B:
1: [  33 -327  213   99  -36 -132  -22  136  -45 -362   67   76  294   88
  121 -214  -20   65  131  263  140  144 -214 -208  118 -114]
2: [ -13  116  -11 -121   77   34   15   92  157  -64  -80   10  206  106
 -141  -80  182 -187  -25  -38  -73  -53   20   60 -109   59]
3: [-420   16   35   84  201  226  149 -365  341  -18  119  -85 -336 -180
 -119  -64 -126   83 -268   46  -98  -59  108  207 -129  165]
4: [-527  -55  -15  274  -26  -37  370 -340   22 -300  -73  -37 -223 -226
   62  -97   71   -7  -26  120 -303 -106 -222   89   60 -253]
5: [-382  416 -229  478   35  -45  239 -192 -275  149 -316  -52 -200  -36
  196   95  230  225  -80  -84 -400 -149 -268   93  -11 -353]
6: [ -42  373 -113  291  109   54  -46   53 -196  231 -221  -45   29  126
   96   77  175  227  -85  -77 -184  -43  -98  -19  -28 -150]
7: [  26 -207  278  -75  178  347 -200   67  330 -187  370 -158   82   99
  -91 -145 -242  242 -194  146  204  230   45 -256  -25  297]
8: [ -68 -311  196 -147   42   21   33   49  277 -354  229    4  198   75
  -26 -219  -99    2  -24  161  187  121 -119 -110  -56  168]
9: [ 228  260 -103  -73   59   33 -101  174  -17  227 -161   60  144  177
   79  -18  133   76   60 -242  130  -28  103   55 -108   47]
10: [ -91   29   99   93   92  151  -47  138   77 -186  137 -168  211  183
  -19  -57   33  188 -144  112  -82  144 -255 -278  -31   56]
11: [-296  281 -195  295   10 -302  256 -152 -231   74 -515  189   -2  -90
  -14   -5  397 -281   78   36 -398 -296  -63  367  -18 -385]
12: [  21  282  -17  229  170 -167 -144  238 -219   75 -426  108  435  180
 -251    7  438 -324  -22  252 -383 -155  -15   98   11 -234]
13: [-174  151 -175  191 -158 -128  318 -138 -198  -70 -240   42 -117  -66
  325  -50  170  116  198 -224  -99  -98 -233   60   51 -328]
14: [-117  260  -13  336  144  -19  -63   41 -190   74 -278   -1  135   56
  -85   32  253  -26  -83  162 -334  -91  -58   31   46 -226]
15: [-101  -23   35  118   14  -22   70  -39   -9 -122  -56   34   40    2
   71 -106   46   53   37   57  -17    2  -83    0   26  -98]
16: [-212 -336  268  -79  115  271   14 -124  410 -389  386 -134  -42  -63
 -109 -204 -246  116 -170  197  116  159  -22 -159   -7  230]
17: [-189  315 -143  382   53 -203   97    4 -320   92 -433   80  126   48
   22   37  358  -72   14  101 -390 -174 -180  130   31 -369]
18: [  41  156   82   70  261  -41 -238  224   45   72 -223   84  413  182
 -377  -41  283 -317 -146  290 -225  -83  127  113  -78   29]
19: [  85 -333  351    5  124   91 -218  196  150 -359  177   -9  371  107
 -178 -212  -58  -47  -41  405   89  176  -18 -245  105   81]
20: [-235   89   65  -85  238   42  -11   50  302 -144  -67  -27  287   86
 -480  -69  250 -440 -239  257 -329 -113   36  159 -174  145]
21: [ 116  345 -119  243  113 -114 -106  130 -253  310 -378  127  160  151
   61   41  268   44   36  -38 -110 -113   44  129  -31 -190]
22: [  -6 -285  356  200  174  103 -242  152   45 -304  133  -39  310   85
 -162 -164  -57   33 -107  499  -19  171  -53 -265  152   -9]
23: [ -91 -196  -96 -430 -170 -140  419 -336  338 -173 -129  284 -241 -296
   82 -287   35 -390  344 -359  278 -223  323  495  -86   31]
24: [ 256 -202   81   71  -83 -199  -45  115 -170  -20  -93  236  143   96
  354 -187  -65  217  278  -27  407   85  -35  -28   77 -122]
25: [-203  227 -259  329 -114 -353  336 -269 -341  184 -545  276 -238 -182
  312  -33  269  -42  269 -188 -136 -298   -9  412   48 -478]
26: [-236  243   94  299  275  524 -158  -51  151   53  276 -397 -140  102
  -60   81 -137  524 -454   71 -212  174 -134 -329  -43  168]
27: [  59  -89  123  288   25 -101  -94   95 -220  -83 -115   87  182   68
  159 -106   36  174   92  206   41   62 -112 -115  140 -226]
28: [ -23  -50  104 -113  105  153  -31  -19  250 -107   64  -14   51    0
 -131 -132   -4  -74  -54   26   55    8  140   34  -43  136]
29: [  47  302 -154   83   43  -42   15  149 -107  181 -155   10  149  245
  175   27  171  204  -20 -190   -6   -2 -191  -11 -152  -31]
30: [ 219  -18  162  202  147  115 -295  131  -89  117  -18   37  108  105
   70  -69  -78  271  -12  123  178  110  137 -128   93  -20]
31: [-139 -206   34  113 -132  -68  231 -135  -29 -240   63   38 -106  -63
  373 -178 -112  296  160  -68  187   81 -240  -83   58 -140]
32: [ 211 -148  219   89   52   33 -240  345  -69 -205  108  -34  436  275
   78 -124   -4  207   17  210  150  226 -214 -381   75   -4]
33: [-284  120   68  347  136  157    0  -53  -44 -128    0 -171   14   12
  -48    5   66  172 -199  212 -321   38 -203 -169   61 -132]
34: [  54  -56   82  260   57 -203  -70  -40 -204   50 -333  265   62  -79
   34 -123  115 -119  177  205    7 -119  190  200  155 -279]
35: [ 303   86  221   99  298  269 -491  335   53  193  129  -82  316  320
  -95  -14  -83  316 -229  185  172  211   96 -262  -44  237]
36: [-143 -198   24  207 -168 -173  250 -150 -164 -259  -97  108  -84 -119
  355 -174   -9  162  261   -5   84    0 -207  -33  147 -312]
37: [-147  125  -91  299  -57  -63  166  -96 -219    6 -161   12 -110   -9
  314  -26   70  285   83  -98  -59  -17 -221  -25   50 -263]
38: [-103  109  -83  437  -61 -148  108  -31 -364   65 -191   50  -55   59
  432  -18   49  435   98  -28  -10   30 -319  -86   81 -332]
39: [ 226 -149  156  -42   58  158 -170   97  121   30  238    3   22  143
  254 -145 -266  462    2  -91  475  217   35 -182  -32  204]
40: [ 156 -171  270 -104  135  156 -261  376  185 -325  262 -133  527  316
 -158 -140   -7   50 -128  261   88  256 -190 -397  -26  204]
41: [ -11   -4  156 -272  224  204 -131   69  414 -167   14  -24  256   18
 -519 -136  160 -487 -141  169 -149  -71  315  119  -83  234]
42: [-122   32   41 -136  133  -65   44  -14  220 -143 -226  122  215  -51
 -400 -131  297 -571  -10  158 -240 -201  204  288  -66    2]
43: [ 262 -135  102 -233   57   51 -129   88  218   43   76  132   93   88
   70 -181 -112   65  100 -119  430   71  234   63  -90  217]
44: [  20 -173   25  -52  -97 -107  130   39   28 -178   57   89   81   81
  304 -173  -66  199  162 -111  288  102 -205  -71  -42  -16]
45: [-122  106   19  153  176 -123  -19  -80    0   80 -354  186   89  -78
 -279  -71  257 -386  -16  217 -256 -225  250  354   -6 -140]
46: [-156  123  -68   60   -3   53  154  -71   29 -103  -71  -49  -27   -7
   71  -57  116   24   16 -102 -123  -43 -103    6  -22  -96]
47: [-282  -54   83  223  110  -60   99 -267   33 -112 -257  138  -98 -249
 -205 -117  136 -298   12  262 -257 -201  204  291  109 -215]
48: [-372 -127  251  108  170  444   12 -171  333 -415  311 -322  -76 -108
 -262  -92 -112   58 -300  276 -267  119  -77 -257   86  102]
49: [ -80   30  121  176  140  350 -106    6  105  -44  291 -250  -87  114
  146  -22 -214  547 -226    0   87  227 -164 -337  -18  144]
50: [-198  142  -34  213   83 -250  100  -75 -143  -68 -517  209  170 -122
 -278  -66  444 -567  107  259 -447 -313  132  355   85 -367]
51: [-371  148  -37    4  212  195  144 -336  336   68  -46  -30 -278 -187
 -244  -36   29 -151 -231  -11 -207 -177  250  343 -150  129]
52: [-223 -178   97  -56   70  -34  133 -120  244 -217   46   73   26  -58
  -99 -176   -6 -142  -45  149   17  -31   -1  138  -82   69]
53: [  82  198   -9 -190  146  251  -86   65  274   98   53  -80   53  114
 -109  -39   39   30 -120 -197   70    9  162   26 -172  249]
54: [-112  -28   30 -269  147   -2   65  -76  390  -59  -54  118   84  -28
 -295 -151  100 -400  -68   24    5 -141  251  331 -191  222]
55: [ 107  -11  118  -68  165  227 -177   23  222   98  113  -14   -1   68
  -35  -91 -130  161 -105  -32  219   82  208   -2  -77  231]
56: [ -60  131  113  132  216  386 -197   64  161   26  256 -263   19  171
  -22    7 -125  420 -319   46  -18  189  -98 -291  -74  205]
57: [ -90 -330  199  132   18 -131   47 -123   23 -249  -72  185   32 -150
    7 -224  -39 -122  139  281   78  -28   89  109  143 -154]
58: [  30   36   71   46   38  125  -62  127   21 -126   39  -93  167  128
   38  -68   51  133  -21    7   -8   95 -128 -203   24  -14]
59: [-360   37    8  126  137   54  163 -311  172  -54 -131   38 -202 -222
 -171  -84   75 -191 -108  108 -231 -174  159  296  -23  -52]
60: [   8  193   82    9  311  213 -250  104  210  179    3  -58  162  161
 -292   -6   59  -17 -292  135  -85   11  168   48 -157  235]
61: [ 210 -145  189  -18  132  -64 -219  104   51    6 -148  218  227    8
 -165 -179   59 -234  103  213  145  -35  330  148   69   -4]
62: [  40 -328  207   34  -25  134  -20  -68  118 -194  261    3 -104  -29
  287 -206 -306  397   69   10  398  197  -23 -184   80   69]
63: [-316  545 -187  561  148   61   50   -2 -328  198 -246 -195  -11  153
  109  180  265  344 -248   25 -505  -41 -385 -121  -33 -287]
64: [  23 -232   85  -65  -96 -109   97  130   55 -294  131   47  229  154
  243 -193  -49  179  121   -3  257  156 -308 -183  -39   14]
65: [   5  -73  124  128  105  -41  -93  140  -19  -90    5   35  253  168
   29  -96   18  119  -42  199   51   93 -148 -107  -24   -4]
66: [  79 -256   68  160 -126 -195   87   -2 -169 -101   -1  182    1   32
  480 -186 -144  373  246  -26  391  122 -186  -68   72 -159]
67: [-176  178  -76  106   97   38   99 -142   52  102 -129   18 -115  -37
   10  -19   84   37  -66  -81  -94 -104   49  177  -87  -24]
68: [ -15   21  -11  -27  -20   52   72   34   60  -77   38  -24   52   88
  169  -92    4  183   34 -140  116   65 -134  -90  -61   22]
69: [ -63  247 -148  232  -48 -105  122    7 -244   56 -296   35   31   45
  192   -7  236   81  114 -123 -159  -92 -156   38   27 -289]
70: [  12 -159   58  177  -40 -242   63  -74 -162  -71 -238  252   31  -92
  166 -169   55  -40  237  108  109  -74   53  165  120 -257]
71: [-267  251 -118  258   75   67  159 -248  -44  126 -209   -7 -254 -124
   72   12  110   92  -56 -100 -209 -145   26  185  -12 -169]
72: [ -30 -158  276  256  173   98 -222  170  -14 -218  134  -91  294  164
  -76  -97  -44  178 -158  426  -49  186 -184 -311   93  -11]

[ 162 -204 -135  145  172   75   68  -60 -230   72 -182  -77   34 -370
   78 -176 -145   27 -174  167   -5  141  304  -22 -165   -8 -262 -179
   88  -91  481 -213   63] | 19
[-247   27 -111 -515  229 -291  120  -58   64 -323 -346  -73  -82  190
  186  470 -201  -21   40   72  -45  -59 -311 -419  -29  215  228  242
 -303  292   96  174  103] | 26
[  53  241   46 -134  -43 -252  -35  -22   42   72  -55  178 -171  332
   89  290   94   37  148  -22  -10  -61 -119   81   -4  165  198  210
 -304   71 -116  171   48] | 9
[ -19  188    7  -40  -86 -244   80  -83  -22   37  -91  159 -109  116
  125   68   63   34   60  -70  198   70 -104   27 -205   97  193  156
 -186    9  125   53  111] | 37
[ -79  505 -353 -262   34 -405   39   68 -180   94 -443  -40 -284  277
   -9  -58  139  -21  217  380 -162   28  266   93  144   53   23  125
 -394  111 -142 -306 -219] | 30
[ 126 -129   20  240  -11  164   45 -145 -192  184  134  121  163 -337
    8  -40 -125  112 -311 -130  155   65  -47 -244 -223  175  -84 -157
  170  -23  158   85  129] | 4
[  -7  -84  357 -167  -30 -207   80 -106  270  -34  -60  238  -97  237
  200  352   32   82  132 -247  128    3 -362   32 -252   72  230  353
 -297  -15  210  361  317] | 29
[ 132  -75  303 -103   29 -132   -5  -94  148   -2   28  236 -123  238
  193  400    0   39  105 -171   23  -67 -234  -10 -125  173  203  215
 -221   31   82  304  213] | 5
[ -98  517 -152  -46 -174 -337  127  -46 -154  235 -331  129 -226   96
   -3 -353  238   41  144  118  158  179  165   71 -159    3   76  125
 -283  -35  -32 -336  -96] | 24
[  42  168 -170 -130   56 -144  -64  -30 -126  -30   14   55  -51  175
   66  380  -80   12  -58   54  -40 -118 -117 -142   91  286  156   52
 -124  194 -146  200  -20] | 53
[-158 -218  384  -35  -11  162  284 -248   78  231 -226  213  122 -410
   -3 -280  -79  201 -221 -277  159  202 -263 -627 -458   52  -98   43
  -51  -63  179  -39  269] | 8
[ 118  364 -239   78  -24  -70  -65   78 -281  493 -241   40  -89   18
 -224 -288  154  135  -18  329 -299   11  411  136  186   31 -319  -76
 -217  -29 -284 -291 -254] | 61
[ -12  113  -75    1    2   12   38  -65 -157  215  -71   85   60 -105
  -71   -4  -44  117 -172   23  -46    6  -33 -268  -35  177  -71  -37
  -70   75 -128   19   -4] | 28
[ 133 -168   32  210   22   26  139 -128 -144   84 -123   53    4 -359
  134 -264  -55   39 -115   -7  239  212  179   25 -371  -36 -120  -89
   79 -168  576 -182  183] | 1
[ 127   70    6 -154   67 -277  -64   14   52  -83  -55   83 -184  344
  191  440   15  -21  175   46  -49  -86  -58  235   18  123  163  218
 -275   54  137  231  103] | 6
[ 214  -21  148  106  -45 -133  -48  -69   16   51  120  191  -82  143
  181  264   39   24   53 -118  135   -6  -65  258 -167  102  129  122
 -101  -69  242  247  199] | 69
[ 175   69 -342 -121  227 -125 -168  100 -204  -39  -86 -130  -74  184
   42  411 -133  -17  -20  345 -327 -160  198  114  290  197  -89  -22
 -142  164  -16   93 -107] | 60
[  68  190 -274  151  -66 -170   69 -107 -276  -64   16   32  -47 -126
  162  -41  -29  -61  -89   17  367  127   72   34 -229  148  178  -68
   88   17  336  -88   47] | 44
[ 105  273 -282  271 -128 -122   51  -95 -347  121   26   74  -42 -181
   88 -231   53  -17 -110   46  328  152  201   90 -216  103   70 -144
  106  -51  245 -212  -22] | 36
[  80 -268  127  -63  153   -6   55  -80   38  -40  -97   40   12  -92
  156  222 -153   50  -74  -48    2   17  -95 -111 -178   90  -26   70
  -71    4  356  157  221] | 33
[ 103  -81  -89   30   93 -108   34  -26  -94    7 -144  -18  -37  -91
  127   40  -56   15  -20   99   44   83  129  132 -140    3  -75   20
  -63  -53  407  -23  114] | 65
[  94  278 -204  185  -39   39   36  -47 -370  436 -192   69  -42 -245
 -165 -456   74  108 -138  223  -82  119  375 -123  -15   76 -264 -212
  -29  -36 -136 -409 -203] | 57
[ -28  571 -410 -100  -44 -253   -4  -14 -345  142 -206   31 -191  144
  -47  -81   87  -19   27  276  -28    2  200 -156  122  239  104  -47
 -189  184 -329 -286 -286] | 43
[-236  229 -265 -384  121 -354  163  -82  -64 -299 -346  -69 -146  122
  197  217 -118  -70   47  108  143   42 -164 -345 -112  201  300  167
 -223  239  151  -47   25] | 49
[ 399 -342  275  357   52  393 -124  -62 -115  468  247  205  189 -271
 -118   53  -93  221 -312  -90 -237  -68   94  -42  -18  142 -389 -191
  113 -131  -22  215  110] | 42
[ 227  613 -455  451 -235  130 -138 -104 -668  477  366  206   75 -188
 -216 -217   59   68 -380   79  152  -31  217 -261  126  462   34 -425
  260  139 -629 -181 -371] | 23
[ -73  215 -280 -393  202 -406   24  101  -25 -137 -473 -135 -260  317
  127  233  -10  -54  232  362 -230  -27  161  107  133   37   32  217
 -413  149  113 -124  -74] | 35
[  97 -100  216   47  -18   29   49 -151   11   71   91  221   11  -62
  115  188  -78   83 -102 -221  148   14 -223 -202 -230  191  111   58
  -32    8  124  224  202] | 46
[ 329   53    9  184   43  132 -174   57 -184  500   14  127  -18   17
 -188    0   54  169  -93  207 -415  -99  316  151  222  106 -365 -109
 -130  -57 -271   -8 -130] | 45
[ -46  556 -421    2 -111 -373  116  -61 -341   16 -258   18 -245   34
  106 -273  134  -88  101  212  294  170  266   60 -138   93  192  -14
 -123   43  117 -425 -161] | 66
